Below are the code and all the weights of a small trained network. Each question names an input and a class and asks about switching units off, where a switched-off unit gives its printed mean instead of its output.

import numpy as np


def w(rows, s, z=0):
    codes = np.array(rows[::2]) - 128.0
    scale = np.full(codes.shape[1], s)
    scale[-1] = z or s
    return codes * scale


def f(y):
    return np.maximum(y, 0)


def log_softmax(a):
    a = a - a.max(-1, keepdims=True)
    return a - np.log(np.exp(a).sum(-1, keepdims=True))


def net(x, mask):
    res = np.array(x, float).reshape(1, 6) / 4 @ E
    y = f(res @ A[0][:, :-1].T + A[0][:, -1])
    res = res + np.where(mask, y, B[0][:, -1]) @ B[0][:, :-1]
    return log_softmax(res[-1] @ U[:, :-1].T + U[:, -1])


A, B = {}, {}
E = w([
[122,122,137,119,123,129,120],'x0',
[237,141,163,250,2,126,30],'x1',
[207,112,198,154,225,236,133],'x2',
[126,128,132,125,129,127,124],'x3',
[240,48,67,35,86,141,105],'x4',
[73,1,50,168,170,142,49],'x5',
],0.0075)
A[0] = w([
[185,93,112,54,113,136,106,58],'n1',
[129,106,184,135,140,191,132,89],'n2',
[180,160,151,195,80,109,44,48],'n3',
[54,147,179,145,125,130,136,88],'n4',
[94,79,100,158,131,127,69,254],'n5',
[74,147,116,40,184,145,153,86],'n6',
[88,121,144,197,142,101,127,80],'n7',
[129,208,186,79,86,99,181,169],'n8',
[173,125,76,104,85,135,158,111],'n9',
[48,132,99,112,61,3,84,135],'n10',
[152,75,147,141,169,177,127,186],'n11',
[102,162,139,204,136,111,138,64],'n12',
[176,158,174,102,76,133,163,211],'n13',
[120,137,70,98,75,120,157,138],'n14',
[162,125,75,129,142,109,124,118],'n15',
[86,155,137,179,135,140,122,110],'n16',
],0.013,0.0074)
B[0] = w([
[155,87,149,21,195,32,65,185],'n1',
[204,220,158,85,73,90,138,172],'n2',
[114,237,31,105,65,118,83,207],'n3',
[179,71,142,49,185,77,9,178],'n4',
[40,115,138,135,169,222,173,247],'n5',
[91,254,70,67,9,121,100,226],'n6',
[134,90,102,51,199,132,92,166],'n7',
[114,49,87,133,173,210,143,230],'n8',
[127,103,140,64,188,147,57,169],'n9',
[226,172,193,166,107,168,163,238],'n10',
[153,165,181,114,89,155,197,223],'n11',
[147,107,133,77,177,82,81,165],'n12',
[68,49,124,166,149,185,140,212],'n13',
[189,155,189,133,149,166,142,174],'n14',
[144,102,138,122,167,143,116,155],'n15',
[169,64,146,45,137,123,126,170],'n16',
],0.0075,0.013)
U = w([
[141,195,8,95,64,111,111,84],'0',
[190,83,137,64,166,69,73,57],'1',
[149,125,133,124,116,159,148,254],'2',
[215,169,210,130,103,152,203,71],'3',
[107,82,96,136,131,217,151,77],'4',
[145,117,134,116,103,148,146,231],'5',
[112,107,92,178,122,99,181,115],'6',
],0.011,0.01)

Each question gives the input, the list of numbers given to net, and the class t.
The units are the neurons (one row each of A and B). Each row of codes is followed by its name. A weight is (code - 128) times the scale printed after its matrix; where a second scale follows, it is the last column's (A, B and U).
mask holds one flag per neuron, in row order. A switched-off neuron (its flag False) gives its mean, the last column of its row in B, instead of its output. The means were averaged over made-up inputs and are rounded, as every weight is.
A unit's drop is (log p(t) with every unit on - log p(t) with that unit switched off) / (log p(t) with every unit on - log p(t) with every unit switched off).
The circuit of an input: a set's keep is (log p(t) with only the set's units on - log p(t) with every unit switched off) / (log p(t) with every unit on - log p(t) with every unit switched off). Starting from the 12 units with the biggest drops (on a tie, the unit counted first), units are removed one at a time, each time the one whose removal leaves the highest keep (on an exact tie, the one counted first), for as long as the keep stays at least 0.8.
units of the circuit, in order: the units of the circuit, biggest drop first
k most important neurons: the k neurons with the biggest drops, biggest first
drop when u is switched off: that unit's drop, to one decimal
input [6,4,-2,1,5,-8], class 4: most important neuron	[n13]
input [-4,5,7,-3,-8,5], class 1: 3 most important neurons	[n12; n7; n16]
input [-4,4,-2,-1,-5,4], class 1: units of the circuit, in order	[n12; n7]
input [-3,-2,3,5,2,-6], class 4: units of the circuit, in order	[n8; n13]
input [-2,4,2,2,5,1], class 1: 2 most important neurons	[n1; n6]
input [3,-1,-4,-3,1,0], class 3: units of the circuit, in order	[n10; n14]
input [-1,8,3,-5,8,-5], class 0: 2 most important neurons	[n3; n4]
input [4,2,-1,-6,-7,-4], class 1: units of the circuit, in order	[n4; n12]
input [8,8,1,-5,4,-6], class 0: 2 most important neurons	[n3; n5]
input [-5,-3,-7,3,-1,-8], class 4: 4 most important neurons	[n8; n13; n11; n2]
input [6,8,8,-4,-4,0], class 0: 2 most important neurons	[n3; n10]
input [-2,-7,0,3,-3,-5], class 0: 2 most important neurons	[n6; n5]
input [-2,4,-6,5,3,0], class 3: 3 most important neurons	[n10; n14; n6]
input [6,8,6,6,5,-2], class 0: units of the circuit, in order	[n3]
input [0,4,6,-2,6,2], class 1: 3 most important neurons	[n1; n10; n6]
input [3,-2,4,-4,6,3], class 1: 2 most important neurons	[n1; n10]
input [-7,3,1,5,7,-8], class 4: 2 most important neurons	[n13; n8]
input [-2,1,-5,-4,0,-7], class 4: 2 most important neurons	[n8; n13]
input [1,-8,0,4,-1,-7], class 0: 2 most important neurons	[n6; n5]
input [-3,-6,7,-7,-8,-1], class 1: units of the circuit, in order	[n4]
input [-6,1,1,3,-7,4], class 1: drop when n4 is switched off	0.1
input [6,7,-7,1,1,-8], class 4: drop when n6 is switched off	0.3
input [-1,4,5,-5,7,0], class 1: drop when n1 is switched off	1.3
input [6,-1,-3,-5,-8,3], class 1: drop when n4 is switched off	0.2
